Each row is followed by its group and then its class within the group.
-4, 9, -21, -2, -7, 22, -14, -5, -9, -25, 60, -9, -30, 18, 23, 13, 28, 0, -43, 2, -46, -2, -34, 36, -21, 31, 15, -32, -9, -23, -5
GR:GZ
-7, 10, -17, 0, -21, 46, -4, 2, -7, -16, 59, -32, -4, 11, 12, 12, 8, 1, -29, -5, -28, 4, -13, 2, -17, 7, 7, -15, -10, -10, 4
JC:Nj
-15, 13, -9, 0, -32, 70, 1, 5, -3, -29, 66, -28, 2, 9, 15, 5, 15, -1, -28, 16, -36, 6, -35, 21, -14, 16, 13, -2, -12, -17, 2
Rp:Tn
-10, 13, -21, -2, -5, -11, -10, 8, 5, -10, 24, -24, -15, 20, 14, 29, 6, 15, 6, -10, -36, -8, 1, 42, -28, 2, 4, -45, -33, 5, 2
JC:Nj
14, 2, -23, -8, 7, -26, -5, -5, 16, 9, -13, 13, -9, 8, 6, 8, 5, -13, -24, -2, 9, -1, 36, -11, 5, 6, 15, -26, 1, -20, -1
JC:JZ
-1, -32, -19, -4, 5, 5, -15, -16, 3, -1, 40, -12, -43, 23, 28, 29, 58, 1, 4, -3, -52, -1, -35, 40, -48, 36, 25, -46, -18, -4, -11
JC:Nj
12, 6, 15, 0, -13, 35, -12, 8, -11, -39, 55, 1, -19, -4, 4, -9, 0, -3, -30, 5, -25, -4, -28, 21, -4, 10, -16, 16, -12, -7, -3
Rp:QB
6, 6, -16, 1, 4, 1, -18, -7, 6, -23, 45, -6, -39, 16, 27, 16, 24, -7, -28, 1, -48, -14, -24, 38, -31, 24, 10, -31, -14, -18, -4
GR:GZ
1, 0, 17, -4, 45, -78, -33, 9, 11, 4, 13, 15, -75, 13, 16, 22, 32, 9, 8, -7, -71, 3, -99, 73, -27, 26, -6, -29, 7, -16, -1
GR:GZ
-5, 10, -25, -2, 8, -16, -3, -1, 17, 4, 6, -12, -21, 16, 21, 25, 20, -8, -1, -7, -35, -8, -12, 22, -16, 9, 10, -40, -10, -13, -4
JC:Nj
-3, 2, 1, -2, -22, 19, -16, 5, -13, -36, 68, -21, -33, 9, 22, 10, 1, 0, -6, -11, -43, -15, -23, 52, -38, 7, -15, -3, -28, 12, 1
Rp:Tn
-5, 11, -24, 3, -10, 18, -16, -3, 3, -11, 28, -16, -16, 9, 15, 16, 13, -7, -27, -3, -25, -14, -1, 11, -12, 12, 11, -28, -10, -18, 0
JC:Nj
2, 8, -22, 0, -13, 32, -15, 1, -1, -38, 72, -13, -36, 21, 26, 9, 28, -8, -50, 6, -42, -13, -14, 35, -35, 23, 14, -24, -12, -26, 1
GR:GZ

Each row is followed by its group and then its class within the group.
12, 6, 4, -10, 6, 17, -16, -14, -1, -14, -7, 58, -6, -47, 10, 29, -47, 4, 33, -13, 27, 5, 1, 10, 16, 17, 15, -22, 1, 20, 21
F:A
20, 12, 0, 10, 12, 34, -18, -5, -17, -16, -6, 95, -6, -81, -18, 37, -51, 5, 45, -22, 39, -2, 5, 43, 14, 23, 17, -27, 16, 27, 26
F:G
1, 1, 7, -10, 4, -9, -4, -27, 1, -19, -11, 32, -20, -41, 16, 23, -57, 3, 35, -15, 24, 13, 7, -7, 26, 17, 11, -27, -9, 25, 22
F:A
9, -16, -3, -40, 5, -8, -5, -21, 7, 7, 6, 14, 12, -23, 18, 14, -36, -1, 12, 0, 28, 7, 8, 19, 23, 31, 26, -1, -3, 24, 7
W:D
22, -14, -1, -46, 8, 7, -7, -17, 3, 8, 1, 63, 23, -57, 20, 30, -55, -5, 17, 0, 54, -26, 13, 32, 38, 37, 41, -4, 10, 39, 10
W:V
14, -12, -15, -7, 11, -3, -3, 4, -19, 15, 18, 40, 14, -46, -19, 12, -28, 0, 6, -11, 37, -25, -2, 61, 8, 21, 30, -11, 23, 31, 1
W:L
19, -9, -5, -30, 12, 3, -8, -10, -3, 5, 7, 72, 15, -73, 5, 34, -49, -1, 32, -4, 49, -21, 10, 41, 27, 32, 37, -11, 18, 39, 11
W:V
-4, 0, 3, -2, 0, -11, 2, -22, 5, -10, -4, 51, 2, -48, 3, 18, -42, 10, 24, -3, 32, -10, 1, 11, 25, 14, 14, -19, 16, 30, 12
F:A
